Below are the code and all the weights of a small trained network. Each question names an input and a class and asks about switching units off, where a switched-off unit gives its printed mean instead of its output.

import numpy as np


def w(rows, s, z=0):
    codes = np.array(rows[::2]) - 128.0
    scale = np.full(codes.shape[1], s)
    scale[-1] = z or s
    return codes * scale


def f(y):
    return np.maximum(y, 0)


def log_softmax(a):
    a = a - a.max(-1, keepdims=True)
    return a - np.log(np.exp(a).sum(-1, keepdims=True))


def net(x, mask):
    res = np.array(x, float).reshape(1, 4) / 4 @ E
    y = f(res @ A[0][:, :-1].T + A[0][:, -1])
    res = res + np.where(mask, y, B[0][:, -1]) @ B[0][:, :-1]
    return log_softmax(res[-1] @ U[:, :-1].T + U[:, -1])


A, B = {}, {}
E = w([
[128,128,128],'x0',
[96,103,254],'x1',
[11,72,100],'x2',
[193,32,119],'x3',
],0.0081)
A[0] = w([
[159,167,143,57],'neuron 1',
[154,91,125,104],'neuron 2',
[117,159,95,6],'neuron 3',
[147,188,143,106],'neuron 4',
[65,119,116,64],'neuron 5',
[62,109,132,81],'neuron 6',
[104,128,109,75],'neuron 7',
[107,118,50,157],'neuron 8',
[116,123,169,206],'neuron 9',
[185,13,82,64],'neuron 10',
[119,143,79,199],'neuron 11',
[87,111,104,49],'neuron 12',
[40,59,89,26],'neuron 13',
[152,119,83,158],'neuron 14',
[120,124,163,152],'neuron 15',
[38,244,124,98],'neuron 16',
[230,123,166,3],'neuron 17',
[169,3,113,102],'neuron 18',
[109,165,91,42],'neuron 19',
[99,120,38,157],'neuron 20',
[104,119,216,118],'neuron 21',
[86,90,187,136],'neuron 22',
[173,156,146,91],'neuron 23',
[124,107,163,221],'neuron 24',
[122,116,169,136],'neuron 25',
[104,109,155,123],'neuron 26',
[89,181,105,87],'neuron 27',
[103,114,161,135],'neuron 28',
[76,129,126,99],'neuron 29',
[82,82,117,52],'neuron 30',
[155,146,2,149],'neuron 31',
[112,100,206,127],'neuron 32',
[136,192,140,80],'neuron 33',
[63,54,100,24],'neuron 34',
[173,31,118,98],'neuron 35',
[181,138,138,22],'neuron 36',
[123,97,158,166],'neuron 37',
],0.017,0.0019)
B[0] = w([
[181,109,66,161],'neuron 1',
[95,113,114,165],'neuron 2',
[123,130,149,153],'neuron 3',
[152,68,71,170],'neuron 4',
[155,106,79,180],'neuron 5',
[161,107,90,185],'neuron 6',
[142,113,131,151],'neuron 7',
[136,209,162,202],'neuron 8',
[106,168,159,172],'neuron 9',
[39,76,134,240],'neuron 10',
[114,172,163,179],'neuron 11',
[164,108,108,167],'neuron 12',
[218,96,37,225],'neuron 13',
[137,169,165,177],'neuron 14',
[118,157,159,161],'neuron 15',
[7,3,125,240],'neuron 16',
[218,98,53,209],'neuron 17',
[39,56,128,238],'neuron 18',
[106,140,143,163],'neuron 19',
[143,196,189,214],'neuron 20',
[108,204,199,205],'neuron 21',
[135,215,172,196],'neuron 22',
[191,142,75,170],'neuron 23',
[117,168,156,170],'neuron 24',
[120,159,172,165],'neuron 25',
[149,165,145,161],'neuron 26',
[86,81,139,178],'neuron 27',
[139,156,162,165],'neuron 28',
[136,105,93,170],'neuron 29',
[189,112,83,180],'neuron 30',
[138,251,238,246],'neuron 31',
[116,214,190,200],'neuron 32',
[117,61,86,168],'neuron 33',
[225,93,55,209],'neuron 34',
[58,72,130,217],'neuron 35',
[185,121,66,165],'neuron 36',
[115,153,161,166],'neuron 37',
],0.022,0.011)
U = w([
[116,221,220,2],'0',
[8,51,153,201],'1',
[206,125,89,197],'2',
],0.013,0.00094)

Each question gives the input, the list of numbers given to net, and the class t.
The units are the neurons (one row each of A and B). Each row of codes is followed by its name. A weight is (code - 128) times the scale printed after its matrix; where a second scale follows, it is the last column's (A, B and U).
mask holds one flag per neuron, in row order. A switched-off neuron (its flag False) gives its mean, the last column of its row in B, instead of its output. The means were averaged over made-up inputs and are rounded, as every weight is.
A unit's drop is (log p(t) with every unit on - log p(t) with that unit switched off) / (log p(t) with every unit on - log p(t) with every unit switched off).
The circuit of an input: a set's keep is (log p(t) with only the set's units on - log p(t) with every unit switched off) / (log p(t) with every unit on - log p(t) with every unit switched off). Starting from the 12 units with the biggest drops (on a tie, the unit counted first), units are removed one at a time, each time the one whose removal leaves the highest keep (on an exact tie, the one counted first), for as long as the keep stays at least 0.8.
units of the circuit, in order: the units of the circuit, biggest drop first
k most important neurons: the k neurons with the biggest drops, biggest first
drop when u is switched off: that unit's drop, to one decimal
input [4,-8,7,8], class 0: units of the circuit, in order => [neuron 31]
input [4,5,-3,6], class 1: 2 most important neurons => [neuron 31; neuron 18]
input [7,-6,6,-5], class 0: 2 most important neurons => [neuron 31; neuron 20]
input [-2,-6,-1,8], class 1: 2 most important neurons => [neuron 10; neuron 18]
input [-8,-7,7,4], class 0: 4 most important neurons => [neuron 31; neuron 20; neuron 8; neuron 17]
input [-5,1,2,0], class 2: 2 most important neurons => [neuron 31; neuron 20]
input [-4,5,7,4], class 2: 2 most important neurons => [neuron 13; neuron 34]
input [2,-6,-8,-8], class 1: 2 most important neurons => [neuron 16; neuron 13]
input [0,-7,-5,8], class 1: 3 most important neurons => [neuron 10; neuron 18; neuron 35]
input [6,-4,3,3], class 0: 2 most important neurons => [neuron 16; neuron 31]
input [-1,0,-1,1], class 1: 3 most important neurons => [neuron 31; neuron 13; neuron 34]
input [6,8,7,1], class 0: 2 most important neurons => [neuron 21; neuron 32]
input [-3,8,7,4], class 0: 3 most important neurons => [neuron 32; neuron 21; neuron 22]
input [-2,-1,8,-6], class 2: units of the circuit, in order => [neuron 13]
input [7,-3,-1,-6], class 1: drop when neuron 16 is switched off => 0.1
